Below are the code and all the weights of a small trained network. Each question names an input and a class and asks about switching units off, where a switched-off unit gives its printed mean instead of its output.

import numpy as np


def w(rows, s, z=0):
    codes = np.array(rows[::2]) - 128.0
    scale = np.full(codes.shape[1], s)
    scale[-1] = z or s
    return codes * scale


def f(y):
    return np.maximum(y, 0)


def log_softmax(a):
    a = a - a.max(-1, keepdims=True)
    return a - np.log(np.exp(a).sum(-1, keepdims=True))


def net(x, mask):
    res = np.array(x, float).reshape(1, 2) / 4 @ E
    y = f(res @ A[0][:, :-1].T + A[0][:, -1])
    res = res + np.where(mask, y, B[0][:, -1]) @ B[0][:, :-1]
    return log_softmax(res[-1] @ U[:, :-1].T + U[:, -1])


A, B = {}, {}
E = w([
[94,2,120,188,190,148,78,108,47,63,182],'x0',
[123,162,94,220,92,77,251,212,17,150,155],'x1',
],0.0087)
A[0] = w([
[157,102,107,92,130,115,161,97,116,134,125,122],'neuron 0',
[96,140,54,238,114,54,221,189,52,177,145,134],'neuron 1',
[123,52,136,156,165,137,168,119,154,98,171,248],'neuron 2',
[128,86,202,42,213,205,35,2,211,107,84,108],'neuron 3',
[178,202,163,85,15,78,155,159,175,222,35,101],'neuron 4',
[59,44,100,170,219,149,89,140,47,51,218,72],'neuron 5',
[139,131,92,208,99,64,222,204,48,142,164,79],'neuron 6',
[121,109,103,135,124,153,119,116,129,124,143,255],'neuron 7',
[34,20,120,169,187,142,97,69,70,55,168,95],'neuron 8',
[8,52,158,147,189,130,96,111,40,60,197,111],'neuron 9',
],0.0053,0.0081)
B[0] = w([
[125,111,125,131,127,101,134,133,128,127,114,128],'neuron 0',
[220,107,201,179,129,124,87,185,149,90,92,247],'neuron 1',
[135,134,98,107,54,45,97,117,73,234,96,229],'neuron 2',
[243,119,254,211,154,146,82,209,175,81,99,255],'neuron 3',
[141,219,52,61,56,208,214,85,185,197,171,235],'neuron 4',
[136,216,105,77,78,237,209,92,233,115,198,204],'neuron 5',
[202,126,221,210,148,164,132,197,170,85,134,217],'neuron 6',
[152,120,74,102,60,20,49,154,57,203,96,237],'neuron 7',
[134,206,137,92,86,175,161,91,179,156,171,206],'neuron 8',
[142,176,95,95,77,167,170,124,166,148,172,208],'neuron 9',
],0.0074,0.0092)
U = w([
[163,120,216,169,129,138,109,168,146,94,115,111],'0',
[126,163,82,95,90,190,160,103,157,155,169,80],'1',
[121,115,87,112,99,9,91,126,95,184,99,254],'2',
[92,115,109,136,157,120,126,109,118,115,127,83],'3',
[88,101,102,134,170,136,131,111,119,87,128,87],'4',
[89,116,129,133,161,135,135,121,131,109,129,91],'5',
[76,108,114,137,160,143,133,126,126,95,135,89],'6',
],0.013,0.0058)

Each question gives the input, the list of numbers given to net, and the class t.
The units are the neurons (one row each of A and B). Each row of codes is followed by its name. A weight is (code - 128) times the scale printed after its matrix; where a second scale follows, it is the last column's (A, B and U).
mask holds one flag per neuron, in row order. A switched-off neuron (its flag False) gives its mean, the last column of its row in B, instead of its output. The means were averaged over made-up inputs and are rounded, as every weight is.
A unit's drop is (log p(t) with every unit on - log p(t) with that unit switched off) / (log p(t) with every unit on - log p(t) with every unit switched off).
The circuit of an input: a set's keep is (log p(t) with only the set's units on - log p(t) with every unit switched off) / (log p(t) with every unit on - log p(t) with every unit switched off). Starting from all 10 units, units are removed one at a time, each time the one whose removal leaves the highest keep (on an exact tie, the one counted first), for as long as the keep stays at least 0.8.
units of the circuit, in order: the units of the circuit, biggest drop first
most important unit: the unit with the biggest drop
top k neurons: the k neurons with the biggest drops, biggest first
drop when u is switched off: that unit's drop, to one decimal
input [-6,6], class 0: most important unit : neuron 1
input [3,3], class 2: units of the circuit, in order : neuron 3; neuron 4
input [-2,2], class 2: units of the circuit, in order : neuron 3; neuron 5
input [-3,1], class 2: units of the circuit, in order : neuron 5; neuron 3
input [-6,8], class 0: top 2 neurons : neuron 1; neuron 6
input [5,4], class 1: top 4 neurons : neuron 3; neuron 5; neuron 9; neuron 8
input [2,-3], class 2: top 3 neurons : neuron 6; neuron 1; neuron 2
input [-8,-8], class 0: top 4 neurons : neuron 3; neuron 5; neuron 9; neuron 8
input [-3,0], class 2: top 3 neurons : neuron 5; neuron 8; neuron 9
input [-3,6], class 0: top 2 neurons : neuron 6; neuron 1
input [4,1], class 1: drop when neuron 9 is switched off : 0.2
input [-5,-7], class 0: drop when neuron 3 is switched off : 2.9
input [-3,-3], class 2: drop when neuron 5 is switched off : 0.5
input [-2,0], class 2: most important unit : neuron 5
input [-4,-5], class 0: top 2 neurons : neuron 3; neuron 5
